Here is a tiny trained network, its code and every weight. The questions are about switching its units off for an input and a class, where a switched-off unit gives its printed mean instead of its output.

import numpy as np


def w(rows, s, z=0):
    codes = np.array(rows[::2]) - 128.0
    scale = np.full(codes.shape[1], s)
    scale[-1] = z or s
    return codes * scale


def f(y):
    return np.maximum(y, 0)


def log_softmax(a):
    a = a - a.max(-1, keepdims=True)
    return a - np.log(np.exp(a).sum(-1, keepdims=True))


def net(x, mask):
    res = np.array(x, float).reshape(1, 5) / 4 @ E
    y = f(res @ A[0][:, :-1].T + A[0][:, -1])
    res = res + np.where(mask, y, B[0][:, -1]) @ B[0][:, :-1]
    return log_softmax(res[-1] @ U[:, :-1].T + U[:, -1])


A, B = {}, {}
E = w([
[116,144,137,189],'x0',
[182,149,147,89],'x1',
[141,115,199,125],'x2',
[180,245,140,159],'x3',
[207,156,76,153],'x4',
],0.012)
A[0] = w([
[139,137,156,190,63],'N1',
[70,116,250,158,169],'N2',
[168,118,95,85,254],'N3',
[234,166,159,149,210],'N4',
[68,109,130,181,121],'N5',
[72,25,127,72,127],'N6',
[160,135,164,206,109],'N7',
[118,108,146,182,36],'N8',
[112,124,123,237,190],'N9',
[81,67,137,69,172],'N10',
[66,185,116,228,148],'N11',
[66,94,96,133,85],'N12',
[141,103,60,104,130],'N13',
[88,92,156,82,130],'N14',
[103,86,129,117,16],'N15',
[151,190,40,127,191],'N16',
[140,36,110,66,77],'N17',
[172,71,165,51,164],'N18',
[165,97,121,136,126],'N19',
[71,87,156,120,156],'N20',
[104,147,44,124,53],'N21',
[38,105,84,172,91],'N22',
[88,107,200,120,87],'N23',
[144,191,115,86,231],'N24',
[134,177,107,110,108],'N25',
[124,140,144,55,196],'N26',
[122,200,98,66,195],'N27',
[107,94,117,221,116],'N28',
[88,49,38,95,107],'N29',
],0.015,0.0059)
B[0] = w([
[57,191,218,136,154],'N1',
[28,206,133,78,212],'N2',
[167,39,125,229,197],'N3',
[77,80,216,165,253],'N4',
[162,200,145,47,173],'N5',
[65,136,37,205,233],'N6',
[112,213,254,65,175],'N7',
[158,162,154,103,140],'N8',
[227,152,214,37,195],'N9',
[52,119,69,224,213],'N10',
[201,208,179,75,206],'N11',
[147,161,11,149,172],'N12',
[207,74,78,70,164],'N13',
[55,133,73,164,187],'N14',
[44,72,57,207,152],'N15',
[182,174,179,209,232],'N16',
[84,71,57,212,192],'N17',
[28,42,126,214,197],'N18',
[142,50,160,197,145],'N19',
[92,168,35,78,193],'N20',
[196,113,74,136,160],'N21',
[176,198,79,37,185],'N22',
[49,222,129,123,176],'N23',
[133,90,173,221,212],'N24',
[149,160,158,181,170],'N25',
[27,106,87,221,178],'N26',
[156,90,144,242,199],'N27',
[203,181,193,58,170],'N28',
[127,92,34,194,199],'N29',
],0.0084,0.015)
U = w([
[161,186,190,101,227],'0',
[153,69,50,145,118],'1',
[131,195,120,190,88],'2',
[186,107,167,158,79],'3',
[112,86,164,163,1],'4',
[243,166,33,101,33],'5',
[190,157,126,196,209],'6',
[79,154,87,111,87],'7',
],0.011,0.0064)

Each question gives the input, the list of numbers given to net, and the class t.
The units are the neurons (one row each of A and B). Each row of codes is followed by its name. A weight is (code - 128) times the scale printed after its matrix; where a second scale follows, it is the last column's (A, B and U).
mask holds one flag per neuron, in row order. A switched-off neuron (its flag False) gives its mean, the last column of its row in B, instead of its output. The means were averaged over made-up inputs and are rounded, as every weight is.
A unit's drop is (log p(t) with every unit on - log p(t) with that unit switched off) / (log p(t) with every unit on - log p(t) with every unit switched off).
The circuit of an input: a set's keep is (log p(t) with only the set's units on - log p(t) with every unit switched off) / (log p(t) with every unit on - log p(t) with every unit switched off). Starting from the 12 units with the biggest drops (on a tie, the unit counted first), units are removed one at a time, each time the one whose removal leaves the highest keep (on an exact tie, the one counted first), for as long as the keep stays at least 0.8.
circuit, biggest first: the units of the circuit, biggest drop first
k most important neurons: the k neurons with the biggest drops, biggest first
drop when u is switched off: that unit's drop, to one decimal
input [2,-1,-4,6,6], class 6: circuit, biggest first : [N16 N2]
input [-5,-1,5,-4,-4], class 7: 2 most important neurons : [N2 N23]
input [0,4,1,3,-7], class 7: circuit, biggest first : [N16 N2 N3]
input [-7,1,4,-7,-4], class 1: circuit, biggest first : [N29]
input [4,3,-5,-8,-6], class 7: 3 most important neurons : [N23 N2 N20]
input [4,6,-4,2,-3], class 6: circuit, biggest first : [N2 N23]
input [4,-8,-2,0,4], class 5: 2 most important neurons : [N4 N22]
input [7,7,3,-5,5], class 3: drop when N6 is switched off : 0.2
input [1,-6,5,-8,4], class 1: drop when N29 is switched off : 0.2
input [7,1,-5,-4,-6], class 7: drop when N2 is switched off : 0.1
input [-2,-6,-5,8,0], class 0: drop when N6 is switched off : 0.2
